Below is a small trained network, with its code and all its weights. Each question gives an input and a class and asks what happens when units are switched off, that is, made to give their printed mean instead of their output.

import numpy as np


def w(rows, s, z=0):
    codes = np.array(rows[::2]) - 128.0
    scale = np.full(codes.shape[1], s)
    scale[-1] = z or s
    return codes * scale


def norm(h):
    return h / np.sqrt((h * h).mean(-1, keepdims=True) + 1e-5)


def f(y):
    return y / 2 * (1 + np.tanh(0.7978845608 * (y + 0.044715 * y**3)))


def log_softmax(a):
    a = a - a.max(-1, keepdims=True)
    return a - np.log(np.exp(a).sum(-1, keepdims=True))


def net(x, mask):
    res = np.array(x, float).reshape(1, 8) / 4 @ E
    u = 0
    for l in range(4):
        y = f(norm(res) @ A[l][:, :-1].T + A[l][:, -1])
        res = res + np.where(mask[u : u + 3], y, B[l][:, -1]) @ B[l][:, :-1]
        u += 3
    return log_softmax(norm(res)[-1] @ U[:, :-1].T + U[:, -1])


A, B = {}, {}
E = w([
[128,134,133,124,131],'x0',
[122,129,131,136,122],'x1',
[43,140,183,25,101],'x2',
[9,85,166,224,130],'x3',
[131,128,122,121,130],'x4',
[120,125,117,133,119],'x5',
[131,129,134,120,141],'x6',
[87,237,4,140,157],'x7',
],0.0041)
A[0] = w([
[190,177,171,120,100,39],'L0N0',
[60,254,42,22,136,53],'L0N1',
[156,113,181,92,169,4],'L0N2',
],0.0045,0.00011)
B[0] = w([
[132,106,89,148,109,140],'L0N0',
[231,74,119,81,2,252],'L0N1',
[128,131,115,179,111,144],'L0N2',
],0.0082,0.003)
A[1] = w([
[255,122,90,160,97,113],'L1N0',
[126,76,186,86,54,164],'L1N1',
[103,184,60,167,54,254],'L1N2',
],0.0067,0.00077)
B[1] = w([
[120,120,189,155,253,254],'L1N0',
[120,177,32,163,255,233],'L1N1',
[56,122,184,88,161,188],'L1N2',
],0.0072,0.0045)
A[2] = w([
[155,72,149,167,2,225],'L2N0',
[173,81,80,173,123,2],'L2N1',
[137,78,171,203,112,24],'L2N2',
],0.0068,0.00077)
B[2] = w([
[160,121,103,85,80,68],'L2N0',
[138,124,133,87,124,155],'L2N1',
[209,114,216,115,1,254],'L2N2',
],0.0085,0.0011)
A[3] = w([
[222,138,157,124,227,1],'L3N0',
[255,151,103,103,94,124],'L3N1',
[251,67,79,135,48,226],'L3N2',
],0.0062,0.00076)
B[3] = w([
[1,156,81,135,93,254],'L3N0',
[134,96,170,105,54,179],'L3N1',
[162,124,142,155,84,172],'L3N2',
],0.0082,0.0046)
U = w([
[81,91,152,237,178,109],'0',
[77,192,33,76,158,15],'1',
[255,105,130,112,13,245],'2',
],0.0078,0.0011)

Each question gives the input, the list of numbers given to net, and the class t.
The units are the neurons (one row each of A and B). Each row of codes is followed by its name. A weight is (code - 128) times the scale printed after its matrix; where a second scale follows, it is the last column's (A, B and U).
mask holds one flag per neuron, layer by layer. A switched-off neuron (its flag False) gives its mean, the last column of its row in B, instead of its output. The means were averaged over made-up inputs and are rounded, as every weight is.
A unit's drop is (log p(t) with every unit on - log p(t) with that unit switched off) / (log p(t) with every unit on - log p(t) with every unit switched off).
The circuit of an input: a set's keep is (log p(t) with only the set's units on - log p(t) with every unit switched off) / (log p(t) with every unit on - log p(t) with every unit switched off). Starting from all 12 units, units are removed one at a time, each time the one whose removal leaves the highest keep (on an exact tie, the one counted first), for as long as the keep stays at least 0.8.
units of the circuit, in order: the units of the circuit, biggest drop first
unit that matters most: the unit with the biggest drop
k most important neurons: the k neurons with the biggest drops, biggest first
top k neurons in layer l: the k neurons of layer l with the biggest drops, biggest first
drop of u: that unit's drop, to one decimal
input [3,0,7,0,1,0,2,-8], class 1: units of the circuit, in order -> (L1N1 L1N0)
input [-1,-4,1,-8,6,-5,-2,-2], class 1: most important neuron -> (L1N0)
input [-6,3,6,-5,0,2,-1,-5], class 1: top 2 neurons in layer 1 -> (L1N1 L1N0)
input [-1,-5,-5,-8,6,-4,-7,-4], class 0: units of the circuit, in order -> (L1N0 L3N0)
input [-8,-7,6,0,6,4,-1,-8], class 1: units of the circuit, in order -> (L1N1 L1N0)
input [-2,6,-1,6,3,0,1,-5], class 2: top 2 neurons in layer 1 -> (L1N0 L1N2)
input [-8,7,6,-4,6,0,3,-4], class 1: top 2 neurons in layer 1 -> (L1N1 L1N0)
input [-7,5,-2,8,-3,-3,8,-1], class 2: units of the circuit, in order -> (L2N2 L1N0)
input [1,4,-2,-3,-5,-4,0,-8], class 0: 2 most important neurons -> (L1N1 L0N1)
input [-3,2,-2,6,7,-3,-7,-2], class 2: units of the circuit, in order -> (L1N0 L2N2)
input [2,1,-8,-8,-7,1,0,-3], class 0: 3 most important neurons -> (L1N0 L0N1 L3N0)
input [1,8,-2,4,-2,-6,6,-5], class 2: 3 most important neurons -> (L2N2 L1N0 L1N2)
input [-2,-4,8,-3,-8,-8,-1,2], class 2: 2 most important neurons -> (L0N1 L3N1)
input [-7,4,-2,-8,-6,-2,8,0], class 0: units of the circuit, in order -> (L1N0)
input [-1,-8,-4,-6,-3,8,8,-7], class 0: 3 most important neurons -> (L1N0 L0N1 L3N0)
input [-4,0,0,-5,5,-6,0,-7], class 0: 2 most important neurons -> (L0N2 L1N0)
input [5,-4,2,0,-5,5,4,-8], class 1: 2 most important neurons -> (L1N1 L3N0)
input [5,5,-2,1,1,-8,7,-4], class 2: 4 most important neurons -> (L0N1 L2N2 L1N0 L1N2)
input [5,-4,7,-5,7,-1,-2,-4], class 1: 2 most important neurons -> (L1N1 L2N2)
input [0,-1,1,-5,-4,4,6,-5], class 1: unit that matters most -> L3N0
input [4,-4,-7,8,5,-4,-8,-6], class 2: 2 most important neurons -> (L2N2 L1N0)
input [-4,-7,7,-6,-3,-5,-3,-7], class 1: drop of L1N1 -> 0.9
input [-5,-6,3,-4,-6,2,-4,7], class 2: drop of L0N1 -> 0.9
